[128 = 0]

[199 127 132 144 112  32 123 167 115 120 169 108 117 138 133 186 129 133
   4 162 122  95 134  71 174 111 126 135  44 179 138 112 132 126 124  58
 144 154 130 161  76 105  93 115 121 111 169 133 123 157  96 117 119 142
 125 130 109 117 142 109 121  89 126 103  94 160 156 166 119 138 126 122
  93  98 136 177 137 125] => (41) M
[132 116 135 135 118 108 138 160 132 125 161 120 132 139 146 170 118 117
  89 152 130  93 142 129 171  88 122 120  71 225 126 132 128 113 133 108
 146 147 129 153  91 121 101 105 122 107 176 125 106 145 114 131 129 128
 120 137 127 135 139 154 128 131 125  83  94 131 121 150 105  92 139 141
 126  81 120 138 141 102] => (41) M
[119 135 144 143  96 154  93 161 110 120 134 157 123 118 174 129 125 119
 109 120 123 150 117  90 101 133 127 125 103  82 139 129 104 116 159 119
 148 126 136 128 185 118 180 131 152 133 105 119 140 159 111 121 128 141
 136 161 127 135 108 105 129 120 133 145 129 130 105 147 140 153 152 137
 134 148 136  96 141 150] => (38) Z
[137 134 135 150 105 121 118  98 115 126 176 130 141 143 123 166 124 140
 128 178 135 127 132  58 151 111 122 118  73 167 123 119 123 131 111  74
 116 144 140 135 100 102  95 102 122 124 215 137 105 150 115 143 133 138
 125 139 123 123 146 173 133 115 128 118 134 156 127 134 122  71 140 118
 120 149 113 142 128 114] => (41) T
[136 115 138 107 121 108 138 132 129 142 156 131 140 135 118 183 138 137
  85 157 122 111 130 111 136 121 129 139  92 163 169 116 131 129 113 106
 140 133 159 144 154 108 118 113 130 118 151 132 113 138 130 122 125 128
 130 131 130 117 117 122 129 107 133 132 121 113 139 144 105 143 118 146
 110 150 130 133 136 120] => (41) D
[129 140 149 157 109 142 149 105 126 125 142 154 142 144 143 165 128 129
 129 153 136 116 141  85 167  93 123 125 113 141 119 128 125 103 129  75
 139 134 118 137 118  97 149 136 133 116 185 128 112 158 124 143 124 131
 130 137 126 122 123 140 144 125 103 116 121 134 135 146 126  64 152 114
 130 124 133 135 139 113] => (41) T
[110  97 122  95 106 155 161 131 142 136 143 122 124 138  98 131 129 159
 129 139 130 118 115 123 125 123 140 116 151 161 136 136 151 143 133 164
 123 120 121 121 130 128 123 137  99 151 121 139 127  95 158 130 131 115
 134 108 149 133 120 142 119 153 152 145 149 108 129 110 129 121 103 149
 155 161 149 122 121 105] => (39) V
[152 137 125 131 126  99 132 130 124 135 140 140 150 128 115 174 125 145
 111 156 123 114 133 116 148 128 127 127  91 165 161 127 155 124 104  91
 148 130 141 148 114 102 123 106 130 122 177 134 122 136 125 133 131 140
 129 124 121 125 128 139 134 113 127 106 112 115 157 155 124  83 128 125
 115 139 126 138 143 112] => (41) M
[132 118 153 127 116 165 101 212 126 128 147 141 126 122 157 139 115 159
 102 151 134 115 125  97 142 122 122 130 123 109 149 150 128 123 154 127
 141 127 118 142 151 105 201 165 136 138 127 123 163  80 122 126 140 125
 141 150 131 148 108 121 140 123 150 119 161 111 118 139 145  90 134 127
 157 123 125 109 125 140] => (38) W
[127  93 140 161 104 163 114 122 124 122 138 122 125 133 136 125 138 130
 166 142 128 170 118 105 139 123 140 124 124 135 110 140 123 127 153 150
 122 125 123 126 143 142 116 131 100 128 155 127 147 114 153 122 130 115
 138 126 146 128 113 214 139 154 142 130 132 113 120 135 116 102 128 123
 128 157 140 123 133 107] => (39) F
[117  89 144 164 126 158 100  78 118 106 156 128 114 134 132 120 119 121
 139 121 116 147 122 124 145 114 136 109 122 105  87 127 127 123 153 150
 134 124 160 136 133 154  84 158 126 129  97 138 130 121 160 114 134 118
 137 124 133 135 126 154 141 158 132 111 144 126 117 126 135 112 126 121
 154 122 156 135 152 123] => (39) F
[121 131 146 141  99 166 122 193 135 130 138 148 119 120 172 130 123 137
 147 125 121 146 120 106 135 129 124 123 133 111 150 128 105 122 157 138
 118 134 108 115 168 138 185 136 135 128 125 121 143 127 131 118 130 123
 128 147 134 127 131 132 131 118 140 159 135 182  98 127 131 161 139 130
 144 141 128 103 120 134] => (38) Z
[123 147 130 152 119 116 121 140 116 129 175 132 141 128 138 153 125 130
 126 148 123 130 122 103 148 115 124 113  93 163 130 128 124 115 110  84
 117 139 160 140 142 120  84 103 154 120 179 130  94 153 115 131 122 139
 126 141 132 122 127 147 129 108 124 124 131 140 116 149 119 127 150 119
 137 125 129 137 151 116] => (41) T
[145 108 157 122  74 129 145 184 125 127 145 127 110 134 149 135 127 149
  40 147 136 110 120  65 174 119 129 127 143  82 118 133 124 126 148 109
 133 134 122 142 143 117 176 203 122 137 113 133 149 125 130 122 122 119
 138 142 133 141 127 106 156 112 143 123 150 147 124 129 143  83 126 122
 169 120 148 130 131 138] => (38) L
[135 120 143 128 114 150 108 154 124 120 158 143 125 121 132 136 125 135
 100 152 129 141 110  85 127 127 128 132 102 105 146 122 133 112 160 110
 137 137 151 139 160 113 146 147 140 135 115 128 137 128 122 134 132 129
 129 155 137 123 122 125 130 120 146 133 153 141 113 126 131 107 142 139
 150 165 144 108 127 142] => (38) L
[126  91 133 155 142 154  87  70 111 109 153 120 142 128 125 115 117 111
 127 114 111 156 130 123 121 109 134 110 106 112  56 130 137 117 157 142
 145 123 180 150 134 147  69 148 133 140 106 145 136 132 145 108 125 124
 134 123 140 136 113 166 150 174 132  82 148 126 123 141 136  72 142 115
 147 113 133 123 162 119] => (39) F
[143 126 146 137 109 161  97 167 123 122 132 145 120 122 147 145 121 154
 148 135 129 136 127 106 159 139 121 139 110  78 172 127 119 140 151 123
 116 127 145 146 180 131 168 164 123 133 116 122 149 130 119 122 132 129
 138 147 135 139 122 133 139 100 138 162 150 118 113 137 130 134 116 125
 131 163 144 113 116 137] => (38) Z
[114  85 146 149 125 160 105  36 121 111 150 120 117 133 126 119 126 105
  88 137 115 156 110 100 112  98 144 110 107 116  50 131 127 118 164 141
 145 133 159 121 127 135  74 143 108 131 108 133 140 144 152 105 124 119
 140 119 140 133 129 163 147 186 131  99 132 125 115 134 137  79 133 139
 141 135 150 132 152 116] => (39) F
[117 130 130 116 144 144 140  89 122 124 154 137 148 136 133 178 126 122
 136 152 117  83 151 152 188 124 127 126 114 174 147 130 135 118 139  98
 134 122 176 160 117 112  70 128 147 107 135 136  99 139 142 126 121 129
 124 149 128 123 135 153 132 120 113  89 116 115 136 141 112  82 131 137
 139 120 131 133 155 113] => (41) M
[134 133 128 139 115 125 133 125 124 127 147 130 135 130 138 170 128 128
  85 151 127 105 135 108 123 112 133 124  93 159 149 125 125 119 119  91
 147 140 155 133 143 103 104 113 131 114 150 121 119 137 129 128 123 124
 125 144 135 125 124 153 137 127 124 118 119 124 130 144 118 111 133 145
 125 135 128 123 141 113] => (41) D
[161 131 121 145 123  88 134 102 123 117 109 149 127 132 151 144  99 118
  69 134 131 109 125 111 117 132 129 127  88 140 125 110 139 120 144  89
 153 140 132 133 125  93 101 114  85  96 115 110 118 136 124 134 120 124
 128 135 132 119 123 128 120 139 116 128  86 125 144 150 111 140 139 131
 108 128 147 140 128 133] => (41) M
[113  95 133 115 124 143 125  95 142 120 123 108 109 128 117 102 120 113
 108 119 115 143 108 144 111 119 137 120 129 123  89 126 128 134 173 175
 139 125 126 115 154 141 124 139 121 139  87 128 138 120 144 115 136 109
 131 116 134 133 125 111 133 163 137 132 115 121 114 122 118 148 114 155
 155 114 154 130 131 121] => (39) V
[127 120 137 138 142 133 158 115 133 130 113 130 154 121 136 154 104 115
  79 133 120  82 137 145 136 100 130 120 183 202  77 155 153  98 115 114
 159 128 149 157  79 110  75 133 113 111 169 134 115 123 133 127 126 129
 130 138 136 131 140 185 148 170 131  39 119 116 154 142 129   4 148 127
 164  81 109 133 178 112] => (41) M
[141 131 150 134 109 148 108 209 137 121 133 144 118 115 166 114 127 147
 110 135 140 138 116  93 119 136 126 137 134  94 159 128 118 121 158 124
 129 129 107 132 164 119 177 145 129 130  88 115 149 117 113 125 135 128
 131 158 134 124 123 118 123 120 137 158 139 132  99 125 146 149 139 142
 156 146 125  97 112 156] => (38) Z
[103 122 158  90 118 186 111 208 133 115 166 132 126 122 155 136  94 140
  95 149 132 113 124 104 171 127 125 131 123  84 164 145 123 126 169 128
 131 130 134 151 156 123 209 176 149 153  90 140 150 142 127 127 135 125
 126 156 123 132 125  94 142 107 139 137 150 131 102 130 132  96 132 150
 176 125 133 106 123 138] => (38) L
[128 102 126 142 128 135  97  96 123 116 147 118 111 135 128 127 128 123
 166 133 110 158 110 137 149 126 131 123 110 134 106 114 126 136 169 158
 123 126 131 130 131 163 114 127 119 138 120 135 127 138 142 122 119 123
 135 113 131 121 125 134 124 145 125 145 134 125 116 142 104 154 117 133
 130 137 161 134 129 108] => (39) F
[136 115 133 152 141 118  92 157 125 125 149 110 118 117 165 110 113 101
 104  90 124 118 119 167 141 113 128 119 142 138  63 140 114 112 170 139
 149 119 148 154 122 160  89 137 149 123  80 134 120 137 118 110 133 122
 125 131 140 133 112 115 126 154 131  98 113 133 114 137 130 154 145 114
 156  61 132 129 170 136] => (39) A
[128 122 124 157 125 105 125 124 130 122 137 154 143 127 127 156 124 137
  94 149 109 127 113  97  82 131 132 122  80 175  82 115 151 114 135 111
 148 131 132 132 175  99 120  83 138 120 149 115 124 132 147 134 130 126
 140 124 139 124 105 140 127 151 151 132 146 104 145 153 125 153 133 141
 123 167 137 115 133 113] => (41) D
[126  95 116 129 142 130 116 100 141 125 108 109 116 128 128 106 126 107
 107  75 112 142 123 180 118 111 128 123 132 150  80 125 130 135 170 186
 147  98 134 115 134 152 109 120 113 121  77 131 136 114 144 104 126 120
 136 111 138 114 130 125 129 168 129 110  84 108 127 130 117 174 109 137
 123 103 144 138 144 119] => (39) V
[137 129 159 120 118 119 129 208 140 135 138 137 121 120 134 134 127 151
  75 138 133 121 120  87 115 119 125 136 128 116 147 136 124 125 114 128
 129 131  99 122 153 117 190 140 135 139 141 124 158 129 118 126 134 134
 139 125 124 134 123 105 136 116 146 146 140 129 136 143 154 127 131 120
 130 147 121 121 114 143] => (38) Z
[103 146 120 152 133 129 119  87 120 117 142 138 141 140 116 137 131 127
 151 138 130 146 132  99  98 123 145 110 108 153 112 126 130 116 103 107
 135 136 142 121 140 117  95  79 147 127 182 124 104 136 133 140 147 144
 130 132 125 116 110 161 130 148 126 127 136 116 134 141 133 112 147 103
 120 151 106 124 142 121] => (41) T
[135 105 131 148 105 126 123 104 128 125 147 105 118 150 137 115 123 108
 115 119 124 133  86 141 110 114 139 104 129 173  71 129 134 110 170 154
 138 120 145 127 130 146  52 131 115 124  93 135  99 122 136 117 130 120
 128 120 146 133 134 164 137 174 142 103 105 135 108 132 129 130 115 129
 139 116 141 129 145 122] => (39) F
[113 108 131 124 127 145  92 109 111 121 170 111 117 131 149 135 122 105
 140 125 115 130 121 137 162 113 118  88 103 141 119 125 133 123 182 136
 140 137 179 151 136 152  60 132 149 128  77 139 114 123 134 110 123 114
 128 144 138 129 136 146 124 128 125 116 129 125 102 127 130 140 123 143
 154 124 143 123 141 105] => (39) A
[122 104 140 131 132 144  98 156 147 107 157 118 117 129 150 116 119 116
 101 124 117 134 112 135 135 111 139 116 120 147  92 144 134 122 176 164
 146 129 128 141 143 154 117 129 134 135  91 132 127 135 127 107 130 118
 162 132 139 131 131 122 108 142 139 110 130 124 112 140 130 146 124 137
 156 107 154 128 147 107] => (39) A
[103 105 136 139 115 200  92  30 102 102 146 127 115 129 124 126 123 118
 152 130 115 166 112 106 127 117 135 102 114  81  91 131 130 116 151 141
 128 121 176 140 162 138  85 157 120 146  88 130 128 115 165 126 125 107
 136 130 146 148  93 168 145 166 127 130 163 118  99 116 138  78 126 142
 157 181 143 114 141 124] => (39) F
[160 108 132 119  83 127 115 218 137 130 137 161 105 127 137 132 134 178
 111 147 119 147  98  63 138 172 129 135 100  97 221 111 140 151 172 140
 117 124  71 126 206 108 244 142 126 138 113 119 157 109 132 143 135 120
 136 123 131 132  99  67 125  41 157 220 148 114 124 122 127 219 108 142
 133 215 174 111  68 144] => (38) W
[122  93 130 129 112 120 130  79 125 123 157 106 105 139 125 116 133  98
  77 125 127 148 110 118 118 108 135 113 115 133  71 128 129 128 169 150
 162 137 163 127 141 134  72 135 120 129  93 134 131 128 160 105 114 108
 124 114 140 133 124 131 136 161 135 118 117 142 112 134 123 151 116 143
 140 124 161 144 147 134] => (39) F
[145 131 123 155 128 107 142 102 127 129 120 155 144 123 142 161 120 119
  82 129 122 107 124 125 117 125 129 116  98 167 133 133 142 116 125  85
 173 120 168 139 144  99  94 112 121 102 112 110 116 126 129 130 126 117
 133 133 130 120 124 159 121 144 126 118 119 103 149 154 104 114 148 134
 124 139 130 115 158 128] => (41) M
[128 133 134 157 116 135 113 100 118 118 156 130 134 131 155 169 123 110
 122 154 129 125 136 106 128 104 129 116  93 172 113 124 129 108 138 109
 150 135 154 150 122 126  70  95 141 111 150 124 107 157 129 123 124 136
 126 145 128 125 132 170 128 140 123 102 112 131 118 153 127  99 147 128
 119 110 116 123 157 114] => (41) T
[139 139 117 148 135 101 103 124 114 130 174 134 132 135 140 164 128 118
 112 145 122 129 148  98 123 106 125 130  65 166 135 114 130 106 138  87
 152 136 171 147 144 109  91  87 156 108 147 129 102 162 104 126 130 137
 126 138 128 123 123 134 121 122 129 112 130 135 126 154 123 142 155 131
 120 132 120 130 146 125] => (41) T
[140 121 150 109 118 158 108 167 129 132 121 146 129 119 134 137 126 153
 100 137 130 130 119 104 151 137 122 145 111  61 162 134 122 128 131 130
 122 124 114 126 135 111 227 176 131 137 126 119 179 126 118 130 129 132
 135 143 120 128 121 104 142  99 108 140 146 123 135 130 131  97 119 122
 120 146 139 114  99 141] => (38) W
[164 129 150 126 102 111 140 212 128 127 154 130 120 121 169 131 122 133
  53 121 137 104 127 106 163 120 128 128 151 117 116 136 117 118 143 106
 144 137 135 154 137 127 149 174 151 124 103 131 125 132 113 112 119 131
 129 150 136 135 135  92 133 115 139 115 127 146 114 132 146 150 150 125
 177  80 129 127 155 145] => (38) L
[119  97 108 132 151 146  97  45 116 111 124 122 123 125 109 120 118 113
 121 113 110 159 101 136  74 128 141 124  89 113  95 124 144 124 174 158
 148 140 166 129 155 130  83 117 130 132  60 127 128  97 136 127 128 110
 127 114 132 137 116 133 120 169 140 137 137 107 131 120 131 151 115 150
 124 156 155 123 127 127] => (39) F
[107 144 134 141 111 143 141 117 119 127 143 128 137 147 116 165 138 128
 140 151 141 121 152 100 134 107 124 120 115 162 134 138 118 117  76 113
 126 138 141 106 123 116 124 107 122 123 234 135 117 158 129 131 131 141
 128 132 123 129 124 170 166 126 128 113 134 142 131 143 119  61 135 125
 114 131  96 123 143 108] => (41) D
[129 121 116 115  99  86 153 118 120 137 147 154 131 137 102 182 146 164
 110 160 125 118 115  65 131 150 125 130  67 126 197 107 127 142  99  87
 133 137 131 112 192  84 162 104  88 123 178 129 111 136 129 140 135 131
 136 120 125 117  91 103 121  97 132 194 130 109 153 148 101 197 107 130
  86 217 155 123 101 109] => (41) D
[148 138 131 152 121 102 146 121 117 135 125 141 142 135 139 179 132 142
  88 152 130 102 139 105 172 124 102 121  81 168 153 140 141 113  87  74
 151 135 138 117 115  99 131 130 117 103 199 136 120 145 125 136 118 137
 129 126 120 119 127 153 144 117 109 109 101 124 164 159 107  76 132 120
  95 120 128 140 144 102] => (41) M
[148 105 124 146 132 120  92 129 120 119 148 131 117 123 132 104 121 142
 132 132 114 145 111 101 139 135 130 120 108 132 111 123 146 115 175 149
 138 125 103 147 132 139 128 131 134 144 107 134 131 122 132 123 139 115
 144 111 134 129 138 111 126 146 156 127 151 129 137 132 142 141 127 113
 137 136 158 140 111 132] => (39) A
[133 161 140 148 104 117 135 142 155 124 156 156 137 137 143 167 131 146
 131 167 141 140 127  61 132 123 138 127  74 146 187 120 123 118  97  75
 132 131 117 122 173  82 151  92 131 110 204 110 112 150 124 147 134 144
 138 134 127 124 113 146 122 110 131 162 127 131 130 156 122 118 138 110
 107 176 119 123 123 130] => (41) T
[109 118 127 137 127 148 120 133 125 134 147 149 148 127 111 158 119 143
 163 159 130 137 148  91 109 124 126 130 100 161 157 140 130 114  91  96
 118 100 133 118 131 103 131  85 140 139 230 123 112 144 121 149 137 158
 132 141 123 131 120 162 132 126 141 120 154 138 129 140 140  86 146 129
 113 163  76 123 133 104] => (41) T
[139 107 121 136 126 102 139  96 138 118 108  99 119 146 117 115 120 120
  50 118 122 128 110 119  99 118 141 127 116 136  89 127 138 134 156 142
 152 133 108 115 130 117 128 129 117 129  97 124 143 122 141 123 132 108
 134 102 134 117 130  98 111 161 137 125 106 115 151 128 112 157 116 136
 114 117 157 134 129 139] => (39) A
[148 125 127 137 126 125 118 128 122 127 133 146 146 127 130 179 129 152
 123 153 134 100 138 110 151 127 127 126  78 156 152 130 131 117 119  97
 133 116 121 150 111 107 127 118 122 114 159 137 130 139 121 143 127 136
 134 147 127 128 122 141 130 118 129 111 135 131 157 138 126  86 138 121
 134 141 124 134 122 115] => (41) M

[120 132 107  64 131 127 113 124 146 139 122 207 206 107  86 128 140 140
 119 136 101 111 147 116  86 108 121 126 110 132 104 139  76 166 103 192
 131  89 142 105 101 118 133 124 131 132 214 119 154  91 108 122 142 100
 164 173 134 127  97 137 189 170 150 130 126 155  60 129 179 137 150 160
 121 109 132 128 157 140] => P Br
[126  99  96  94 113 128 114 120 143 125 109 131 208 155  13 125 113  94
 112 130 110 131 152 155  96 115 128 104 236 135 139  99 123 151  95 129
 105 108 144 137 108 129 138 133 128 200 240 128 150 112  91 123 137  81
 126 149 116 131 127 124 156 156 125 124 126 114 122 136 147 146 141 160
  96 105 170 129 132 149] => E Zf
[124 121 100 107  98 129 129 124 142 122 124 135 186 165  42 130 125  97
 113 133 120 135 149 152 120 130 136 109 226 119 121 100 137 136 108 101
 114 118 134 136 121 132 135 139 128 186 202 144 153 123  96 120 130  86
 124 140  95 116 125 127 138 137 125 124 129 122 115 133 147 133 134 152
 107 110 155 128 135 139] => E LQ
[103 138 122 102 134 131 116 126 148 135 140 120 111 116  62 113 134 111
 133 128 170 124 159 115 116  84 134 133 152 134 102 149 123 144 122 186
 126 125 135 114 125 122 149 112 129 110 153 105 138 129 122 114 140 103
 156 144 131 138  99 149 138  67 137 123 128 160 114 136 143 142 148 186
 146  83 136 128 124 152] => B FS
[104 142 122 126 124 135 121 127 147 130 137 116  92 137  73 113 122  84
 126 129 189 128 162 117 136  98 137 127 188 132  95 143 142 134 123 152
 123 153 130 130 121 120 152 123 133 111 152 122 136 128 117 116 138 106
 143 118 104 139 124 152 108  28 130 131 127 159 140 134 124 145 145 185
 131  82 132 124 110 150] => B GN
[110 128  87 130 100 133 124 125 151 123 131 141 182 169  22 130 133  96
 118 133 121 140 160 142 112 124 134 116 233 126 115 115 126 131 110  79
 113 110 139 111 123 122 115 128 126 185 210 136 170 129  96 123 131  71
 135 149  96 123 105 127 152 144 124 126 126 135 105 135 155 133 134 180
  96 106 162 123 133 133] => E LQ
[117 122  90  76 106 129 119 123 152 128 133 128 221 136  62 124 119 110
 108 133 114 100 144 130  75  92 127 117 164 138 147 131  78 149  95 167
 110 101 147 123 102 125 122 137 133 149 243 130 164  84  89 118 136  94
 146 167 114 125 124 135 157 154 138 130 130 147 104 129 160 147 138 172
  74 110 130 128 143 137] => P Bg
